In the rows, zero is written as 128.
Facts:
(1011) (σ (188),(1181),(117)) (Δ (564),(1371),(845),(763)) (θ (805))
(1016) (Δ (367)) (θ (1512))
(103) (σ (564),(852),(319)) (Δ (462),(984),(528),(25))
(1040) (σ (117)) (Δ (1458),(1261))
(1069) (Δ (1087),(1206),(472),(544))
(1087) (θ (831),(805))
(1108) (Δ (335),(952),(890),(1237)) (θ (426))
(1122) (Δ (1411),(890),(1149))
(1134) (Δ (822),(154))
(1142) (θ (96))
(1148) (θ (805),(511))
(117) (Δ (794),(96),(1214))
(1186) (Δ (356),(335),(301))
(1201) (Δ (200),(822),(680),(682),(1245))
(1202) (σ (138),(1371)) (Δ (845),(1189)) (θ (1553),(258))
(123) (θ (486),(1133),(330))
(1247) (Δ (1473),(486),(582),(1286))
(1261) (θ (453))
(1280) (Δ (335),(75)) (θ (103))
(1284) (θ (1452),(511))
(1286) (σ (890))
(1300) (Δ (25),(245)) (θ (322))
(1328) (θ (1206))
(1346) (Δ (1553))
(1365) (σ (804)) (Δ (732),(672))
(138) (σ (117)) (Δ (426),(1540),(367),(1261))
(1411) (θ (805))
(1417) (σ (117)) (Δ (794),(685))
(1419) (θ (322))
(1430) (θ (1465),(990))
(1446) (σ (1119),(340),(117))
(1452) (Δ (1189),(1245)) (θ (258),(805))
(1458) (θ (404))
(1465) (Δ (852)) (θ (805))
(1493) (θ (405),(831),(805))
(1512) (Δ (872)) (θ (322))
(1540) (θ (1411))
(1549) (Δ (655),(340))
(1553) (σ (1040)) (θ (1446),(20))
(1557) (Δ (1245)) (θ (1452),(1206),(748))
(1599) (Δ (1087),(732),(852))
(16) (σ (607),(340),(117)) (Δ (825),(340)) (θ (990),(404))
(169) (θ (258),(805))
(171) (Δ (1473),(1189))
(188) (σ (198),(1040)) (θ (453))
(20) (Δ (619),(198),(1214),(25),(1149)) (θ (404))
(244) (Δ (875)) (θ (103))
(258) (σ (1133)) (Δ (1411),(96),(340))
(28) (Δ (1371),(1261))
(280) (θ (1452),(748))
(301) (θ (258))
(319) (σ (138),(984))
(32) (θ (875),(491),(795))
(322) (θ (258))
(330) (θ (1465))
(340) (σ (117))
(365) (θ (1087),(449),(1040),(404))
(366) (θ (1452),(805))
(404) (σ (1286)) (Δ (544))
(405) (Δ (245)) (θ (1452))
(408) (Δ (1430),(528)) (θ (805),(872))
(426) (θ (322),(805))
(43) (Δ (462),(831),(660),(198))
(431) (Δ (1473),(831),(732))
(453) (θ (805))
(462) (θ (1458),(1419),(805),(952))
(491) (θ (322),(404))
(511) (θ (1458),(258),(404))
(56) (Δ (169),(75))
(57) (Δ (462),(680),(831),(952),(123)) (θ (1206),(795))
(585) (Δ (1328),(990),(733))
(596) (Δ (822))
(607) (σ (185)) (Δ (594)) (θ (805))
(633) (σ (1286)) (Δ (794),(96),(322),(822),(1142),(330),(956))
(655) (σ (1119),(607)) (θ (805),(1346))
(660) (σ (185)) (θ (1446))
(675) (Δ (1286)) (θ (1465),(872))
(685) (σ (117))
(691) (Δ (1328),(680),(1044))
(703) (σ (984)) (Δ (69)) (θ (805),(188),(103))
(733) (θ (825),(198))
(734) (Δ (1328),(322),(660),(511),(245))
(735) (Δ (200),(822),(1237),(763))
(74) (θ (822),(1133))
(748) (θ (805),(990))
(749) (σ (564),(594),(340)) (Δ (1411),(682),(154)) (θ (322),(258))
(76) (Δ (366),(1328),(472),(75))
(763) (θ (330))
(766) (Δ (366),(1284),(1338),(528))
(794) (σ (564),(185))
(795) (Δ (1328),(280)) (θ (188))
(798) (Δ (1419),(875),(1245))
(804) (Δ (875),(340))
(805) (Δ (1119),(544),(25))
(825) (θ (1430))
(846) (Δ (25),(75))
(852) (θ (805))
(866) (Δ (356)) (θ (96),(952),(20))
(868) (Δ (1133))
(872) (θ (258),(805),(188),(453),(103))
(875) (σ (594))
(945) (Δ (890),(845),(672))
(956) (θ (794),(805))
(96) (θ (258),(805),(1446))
(984) (σ (340))
(99) (Δ (838),(426),(845))
(990) (θ (1452),(258),(404))

Known rows:
[122 129 101 115 133 105 179 120 127 156 116 111 145 138 117 148 125 109
 131 147 150 134 113 133 131 162  90 120 131 120]: (185)
[120 116 114 130 129 126 133 117 116 150 126 115 121 128 112 124 133 135
 143 127 126 139 128 109 137 141 123 119 129 115]: (367)
[200 159 174  76 119 162 109 149 197 122 140 101 122 139 158 167  91 136
  93 170 133 116 159 118  96  53 171  85 109 133]: (1300)
[ 73 124  98 125 109 139 107 159 123 117 120 119 201 146 120 117 107 137
 148  84 126  97 154 154 144  92 108 137 155 149]: (453)
[151 121 115 152 117 140 120 128 128 123 135 132 101 108 135 126 143 135
 106 157 135 145 120 133 143 124 140 132 130 127]: (28)
[122 143 113 112 132 119 145 117 106 166 105 149 129 138 115 141 114 128
 137 144 124 124 132 100 138 162 130 148 124 133]: (1181)
[155 121  98 171  91 154 110 141 115 126 137 140  99 101 136 123 149 133
  98 160 143 153 103 136 159 122 153 126 127 126]: (945)
[119 115 109 138 116 131 127 124 111 150 128 114 119 127 110 125 135 136
 134 130 128 141 121 106 145 141 130 122 130 113]: (672)
[ 98 108 150 133 166 108 106 158 152  83 162 172 132 110 219 140 146 144
 110 137 127 127 107 135 175 150 140 109 145 135]: (244)
[108 128 133 124 131 129 132 123 124 148 131 122 140 133 124 122 129 128
 153 114 119 126 121 111 126 132 126 105 138 133]: (733)
[127 147 112 104 133 123 144 116 108 169 108 144 126 133 120 143 109 126
 144 144 117 126 144 103 137 163 134 142 122 133]: (198)
[ 74 101 129 104 115 119 111 150 116  89 119 116 188 155 126 127 105 128
 141  94 122  96 165 166 155  96 107 168 141 130]: (1411)
[ 93 109 141  86 205  53 139 140 153 118 140 156 158 140 189 166 126 125
 130 161 126 117 120 123 177 209 107 146 119  90]: (340)
[104 114 132 124 136 120 148 100 121 136 122 117 116 129 110 120 136 139
 135 121 127 130 128 109 119 141 114 141 134 131]: (682)
[ 83 132 161 124 148 122 174  51 128 101  95 128  83 124  91 101 149 155
 108 113 141 113 112 122  47 123  93 200 145 185]: (822)
[112 119 115 116 132 119 143 116 114 152 124 106 122 128 113 129 139 135
 142 137 126 143 131 108 131 144 121 121 140 124]: (1133)
[122 115 122 118 139 122 139 116 123 149 126 108 121 128 116 126 125 135
 143 127 122 134 143 110 136 140 118 125 132 119]: (1149)
[128 136 122 130 148 116 139 114 124 164 110 146 133 140 106 127 104 124
 129 131 119 109 128 103 135 165 121 152 104 117]: (685)

Rows:
No name comes twice in this set of rows, the named rows included.
[ 89 139 129 127 138 128 133 117 131 146 134 132 157 129 132 110 125 124
 158 104 116 111 106 104 119 120 125  96 158 159]  (330)
[119 135 100 115 140 106 150 122 132 150 117 112 145 137 103 140 138 122
 135 149 141 133 106 125 127 158 105 132 129 102]  (594)
[111 125 105 137  93 151  92 166 131  89 129 136 185 127 144 119 111 121
 118 119 122 102 143 183 158  68 126 147 155 156]  (1465)
[101  90 136 137 184  85 126 128 140 119 149 139 146 130 161 136 137 129
 123 143 129 118  99 116 176 178 106 132 112  85]  (875)
[111  83 161 108 189  79 117 138 155  82 162 148 114 111 214 148 140 146
 115 160 118 134 141 134 181 168 127 137 127 112]  (1549)
[155 151 113 134 119 131 128 128 120 142 114 170 111 117 138 143 113 123
 104 171 123 129 129 126 150 152 150 159 117 140]  (1040)
[136 127 125 144 137 118 155 123 140 153 128 119 155 140 118 125 106 100
 136 108 146 111 113 123 122 140  92 101 116 124]  (660)
[107 121 194  84  95 133 138 113 108 130 139 112 144 172 119 143 130  85
 146 130 121 117  79  93 118  95 164  97 100 119]  (491)
[204 166 112 145 173 134  99 137 202 134 143 126 132 101 128 112 105 132
 104 156 110 110 134 137 110 116 123 112 117 109]  (103)
[160 167 101 218  73 164  62 186 106 115 123 187 113 125 129 121 171 127
  77 121 163 147  75 128 136 144 174 124  77  99]  (1202)
[ 87 113 123 116 113 128 125 137 113 117 118 110 170 151 108 124 114 130
 146  96 123 107 150 145 136 107 113 148 134 132]  (956)

Now the same elements, written a new way:
Known rows:
[145 135 144 128 123 120 119 127 126 127 127 147 127 132 126 118 130 135
 131 126 134 125 140 130 118 101 118 124 118 125 117 107 133 110 134 120
 145 135 136 133 127 136 136 133 136 140 132 142 124 119 115 141]: (990)
[163 126 130 129 119 110 115 132 130 112 132 139 126 126 122 113 126 131
 139 128 136 122 138 134 108 122 130 125 126 127 111 119 120 110 141 122
 156 136 142 145 124 134 131 133 144 143 132 140 137 117 114 141]: (366)
[125 126 121 138 150 128 133 106 110 125 126 107 103 126 125 167 126 123
  92 172 115 136 137 119 142 163 133 124 142 163 130 148  94 125  85 165
  83 134 129 113 154 123 132 127 104  94 156 142 127 137 148 117]: (1512)
[134 121 124 125 105 152 137 122 144 131 123 130 140  96 104 174 121 116
 156 114 142 141 137 161 133 159 150 111 120 102 105 145 152 128 149  73
 144 140 108 138 139 158 119 123 167 150 104 140 144 126  87 138]: (763)
[110 123 120 136  97 164 140 115 143 146 131 120 149  80  80 199 110 100
 155 114 152 140 139 171 141 165 157  99 121 106 109 146 163 135 156  59
 136 135 105 132 134 172 126 122 169 142  95 157 149 125  62 149]: (123)
[102 127  97 131 152 139 141 131 131 138 132 113 133 131 135 151 120 120
 132 123 116 136 108 124 141 150 150 138 130 135 148 148 129 155 119 140
 108 110 114 118 144 118 108 128 117 116 118 106 115 128 133 103]: (1465)
[129 113 102 137 139 140 130 149 130 100 125 100 124 131 134 116 143 136
 133 125 131 113 109 130 113 181 120 138 127 146 148 167 129 144 138 149
 117 135 120 136 110 104 131 132 114 114 129 103 125 118 156  95]: (703)
[141 139 142 128 128 114 116 127 125 131 129 143 121 134 123 112 126 134
 132 121 140 124 140 123 118  95 123 135 114 127 117 100 127 123 134 120
 143 124 143 130 112 134 142 130 137 141 128 134 126 116 114 138]: (1087)
[ 94 129 112 141 142 148 124 140 123 162 134  89 118 161 121 123 140 125
 124 141 126 122 115 100 138 115 117 121 155 160 156 132 107 148 116 175
 107  83 109 124 130 115 121 120  99 110 124 103  88 160 121 125]: (404)
[143 143 132 130 150 111 121 133 118 120 122 170  99 113 137 157 112 133
 121 125 145 127 145 125 127 108 130 138 111 118 118 114 122 147 136 105
 133 110 118 116 112 140 135 130 140 157 121 133 105 107 123 118]: (845)
[103 132 156 139 108 108 117 151  95 106 145 161 148 133 123 116 115 132
 110 128 141  99 150 125 130  89 101 108 132  96 118 101 127  90 144 109
 145 141 129 123 116 124 152 141 109 149 121 144  97 124 153 141]: (1206)
[ 72 136 132 138 102 178 142 112 136 176 134 126 155  92  73 198 103 100
 149 104 153 137 145 163 161 130 148 107 109 100 118 126 178 144 149  53
 121 120 109 116 120 170 145 116 155 140  85 153 131 131  60 155]: (486)
[132 134 110 149 110 124 118 134 134 141 148 126 154 151  97 110 128 119
 150 146 137 106 147 131 118 100 137 110 133 156 116 108 127  94 147 136
 156 116 146 147 136 129 151 134 129 120 133 152 124 105  95 162]: (25)
[143 137 141 129 127 120 121 127 124 124 125 151 122 121 122 134 122 131
 128 124 137 125 142 131 121 107 123 126 116 120 116 109 129 121 138 113
 143 133 131 127 120 139 141 131 139 144 125 141 124 115 113 136]: (838)
[143 142 138 125 153 111 125 131 116 115 117 172  93 106 140 160 112 138
 115 122 142 132 142 126 126 113 124 141 110 110 118 116 124 149 134 104
 129 115 117 112 110 142 134 130 140 159 120 130 109 109 124 113]: (1189)
[107 124 111 130 147 131 134 127 126 132 133 106 129 136 133 134 125 122
 125 128 116 132 114 121 139 150 141 137 134 137 143 146 120 144 112 145
 106 119 124 120 138 113 112 127 114 114 125 110 123 136 145 110]: (868)
[142 135 141 126 123 122 121 125 124 125 126 147 124 123 123 129 121 132
 132 126 137 126 140 133 121 105 122 125 117 121 115 110 130 119 135 115
 144 134 133 130 121 139 137 132 139 144 125 139 126 120 113 139]: (582)
[ 82 135 183 140 105 113 107 127  92 115 126 138 150 100 132 117 106 137
  72 117 143 114 106 134 105  92  66 105 129  89 157  94 137 120 141 127
 123 164 149 107  97 134 149 145 101 115 132 165 123 147 152 127]: (875)

Rows:
No name comes twice in this set of rows, the named rows included.
[151 134 155 127 126 115 116 116 119 119 123 144 115 119 124 129 122 135
 116 131 136 131 139 128 117 109 114 126 116 124 115 107 121 121 124 124
 134 144 145 123 121 142 142 133 135 134 137 147 137 125 118 137]  (1419)
[174 128 143 121 120 115 116 118 133 114 121 135 113 122 123 120 135 138
 135 132 135 130 141 133 109 124 123 130 116 131 104 118 119 115 128 122
 150 143 143 141 125 139 130 128 150 139 138 141 150 123 109 141]  (1142)
[ 96 133 116 124 153 133 132 129 131 150 138 103 129 155 135  99 127 127
 136 105 117 128 110 107 141 117 140 161 121 134 148 129 127 155 110 148
 110 102 138 115 118 104 120 118 106 118 114  90 123 141 143 114]  (1346)
[109 118 105 128 139 143 143 133 132 137 138 100 134 152 127 125 137 120
 137 136 111 130 127 119 152 151 148 136 136 144 133 152 121 127 105 147
 110 119 121 127 149 106 119 119 110 112 127 104 121 137 145 120]  (691)
[138 132 127 136 113 125 120 130 131 134 138 131 145 142 108 114 129 126
 144 137 137 118 147 131 123 105 131 117 126 139 114 111 129 102 141 125
 150 129 138 140 133 131 146 132 132 129 128 145 124 116 103 155]  (245)
[107 122  94 137 139 126 131 136 131 137 146  95 142 158 120 109 130 119
 138 137 115 121 120 113 136 140 151 137 139 157 140 142 113 128 115 162
 116 106 135 129 144 102 124 126 106 105 130 107 122 128 140 122]  (405)
[148 130 159 117 115 122 115 112 129 129 124 125 129 127 123 108 132 137
 129 118 129 134 126 132 113 111 116 128 119 121 119 109 132 115 123 128
 141 151 151 133 122 137 133 128 135 127 134 139 151 138 116 142]  (96)
[127 118  73 156 134 121 131 128 130 127 150  83 140 160 102 127 134 110
 133 180 117 112 135 121 128 164 160 115 160 196 130 155  91 107 112 184
 114 113 141 144 166 106 128 129 106  84 154 139 130 114 126 135]  (1300)
[122 147 160 124 131 128 119 118 123 157 130 144 124 147 121  99 128 135
 131 115 137 125 147 115 136  67 112 144 104 126 121  84 137 123 120 126
 134 121 151 118 105 130 159 121 122 136 126 131 120 130 115 151]  (449)
[105 120  94 137 136 139 140 133 133 140 145  95 144 158 118 118 134 115
 144 140 114 121 126 117 146 148 151 129 142 157 135 148 118 122 111 157
 113 114 128 131 151 105 119 123 107 104 128 110 120 128 136 128]  (734)
[147 148 132 111 134 151 134 126 140 148 100 181 176 123 178 142 134 147
 133 130  98 163 109 149 113  90 113  91 100 113 144  96 177 120 149 131
 161 175 114 132 178 147 105 148 137 124 132 150  97 102  96 120]  (825)
[ 96 123  65 157 133 133 133 139 135 153 159  82 163 175 101 109 134 107
 153 157 119 107 127 116 139 141 162 119 154 186 139 144 112 114 125 174
 122  94 136 141 160 100 131 127 101  89 132 122 114 112 119 141]  (846)
[147 123 114 144 152 119 132  99 111 107 122 108  88 111 122 194 123 121
  83 194 114 134 141 124 134 184 140 117 150 175 124 159  82 125  79 172
  77 139 126 114 165 129 129 132 111  92 169 154 133 128 147 110]  (1016)

Now the same elements, written a new way:
Known rows:
[134 123 129 115  87  93 107 117 145 113 119  91 114 148 128 140 161 141
 116 111 106 123 120 145 133 122 145 156 120]: (1512)
[143 111 119 109 149 128 159 181 154 143 110 131 188 138 122 145 110 116
 142 124 145 120 185 160 125 116  78 113  98]: (763)
[147 101 120 105 138 141 161 165 169 141 109 137 189 137 141 145 112 122
 122 111 151 120 187 145 134 117  66 130  91]: (330)
[138 157 119 141  90 128 140 112 167 137 102  98 110 111 121 140 130 109
 108 111  96 128 126 148 132 121 134 149 118]: (585)
[167 127  89  80 140 113 103 120 135 147 123 128 161 157 157 124  95 111
 139 131 126 120 148 148 121 145 107 126  73]: (1328)
[164 107  93  67 124 114 138  79 132 149 141 127 186 152 175 135 109 125
 116 123 130 100 147 136 131 152  91 166  81]: (1206)
[141 179 111 151  66 154  93 101 204 156  87 113  77 100 141 138 123  95
  92 106  92 146 115 125 135 120 128 147  92]: (846)
[145 115 118  91 118 131 151 110 153 158 150 123 157 178 128 165 125 121
 122 159 130 111 149 131 127 132  65 177 101]: (831)
[151 132  89 129 101 121 155 133 142 145 141 110 167 133 135 156 124 107
 142 151 111 104 161 168 102 141  90 151 100]: (672)
[139 138 139 107   8 101 150  75 234 125 144  99  88 156 134 130 170 170
 116  98 120  89  95 149 187 134  90 216 123]: (404)
[156 120 114 113 126 114 122 165 149 132 140 121 136 209 113 154 142 122
 150 168 129 121 150 150 125 133  84 137 101]: (1142)
[162 139  80 133  90 127 172 141 152 145 140 117 149 134 125 151 122 118
 157 150 112 102 159 183 123 145  87 153  98]: (890)
[121 133 131 106 108 103 113 132 150 126 110  93 115 152 102 147 138 130
 128 124 115 135 113 138 132 106 148 146 116]: (1108)
[156 109 113 101 113 101 114 142 133 126 151 120 146 201 140 147 150 136
 140 147 125 103 145 147 128 140  93 150 102]: (1419)
[162 139  88 136 112 132 145 130 150 148 134 121 155 142 140 150 119 101
 136 140 113 114 159 164 116 144  89 142  95]: (528)
[127 150 135  96 105 139 131  39 200 164 121 106 125 139 147 142  82 122
  88  66 123 117  94 109 153 114  93 200 114]: (103)
[ 85 118 144 130  51  37 115 128 152 102 166  52 128 148  73 172 150 149
 166 123 111  93  94 173  98 107 135 187 156]: (1202)
[137 113  97  83 155 122 129 129 124 153 146 123 172 170 127 161  89 119
 158 144 131 121 155 143 114 117  98 144  89]: (1261)

Rows:
No name comes twice in this set of rows, the named rows included.
[144 115 114  87 150 123 105 159 142 152 140 132 142 203 114 155 108 120
 158 158 137 127 153 139 123 116  89 132  91]  (366)
[152 123  96 127 131 106 191 140 116 131 141  96 177 142 113 156 132 118
 145 147 108 101 160 181 110 136 103 144 127]  (1245)
[144 117 102 140 135 135 145 193 154 134 111 128 176 126 131 147 111 109
 145 117 138 120 188 170 117 119  85 104  94]  (74)
[152 120 103 125 134 123 125 176 143 132 122 127 159 156 132 145 116 113
 149 136 131 122 173 164 117 128  91 114  92]  (733)
[140 151 119  92 142 128 166 119 165 137 143 109 167 213 134 163  81 136
 127 123 138 108 142 159 143 149  62 149 118]  (794)
[114 154 117 156  79  98 156  97 170 128 140  70 130 107 113 160 116 125
 135  98 100  99 110 178 116 121 123 175 141]  (1365)
[122 128 119 118 178 105 113 121 153 148 138  97 131 181  90 144  79 120
 147  70 124 127 100 137 139  90 123 164 141]  (703)
[145 106 105  62 156 131 143 102 132 159 144 134 176 177 143 153  99 125
 134 139 137 112 151 126 131 125  77 159  86]  (453)
[130 138 101 126 164 125 132 157 149 128 160 120 155 227 116 174  80 132
 171 120 135 121 147 158 138 124  76 130 116]  (655)
[141 164 117 139  96 138 134 108 181 142  92 104  99 110 123 136 127 101
 102 108  99 135 127 144 135 122 133 145 115]  (734)
[150 112 111 134  77 100 158  98 188 118 172 132 154 213 140 146 141 112
 134 120 136 121 143 134 152 182  58 180 128]  (1446)
[127 134 116 169 127 128 177 100 156 103 108 134 127 140 131 138 136  99
 127  84  88 169 134 124 156 137 152 118 139]  (117)
[131 108 160 157 126 138 166  83 167  91 134 108  99 226 151 157 181 191
  88  35 107 110  97 112 207  87 107 183 159]  (258)
[192 124 142  68 173 116 244 166 180 136  69 126 197 141 114  90 126 101
  97 116 145 126 181 170 156 156  76  98 121]  (822)

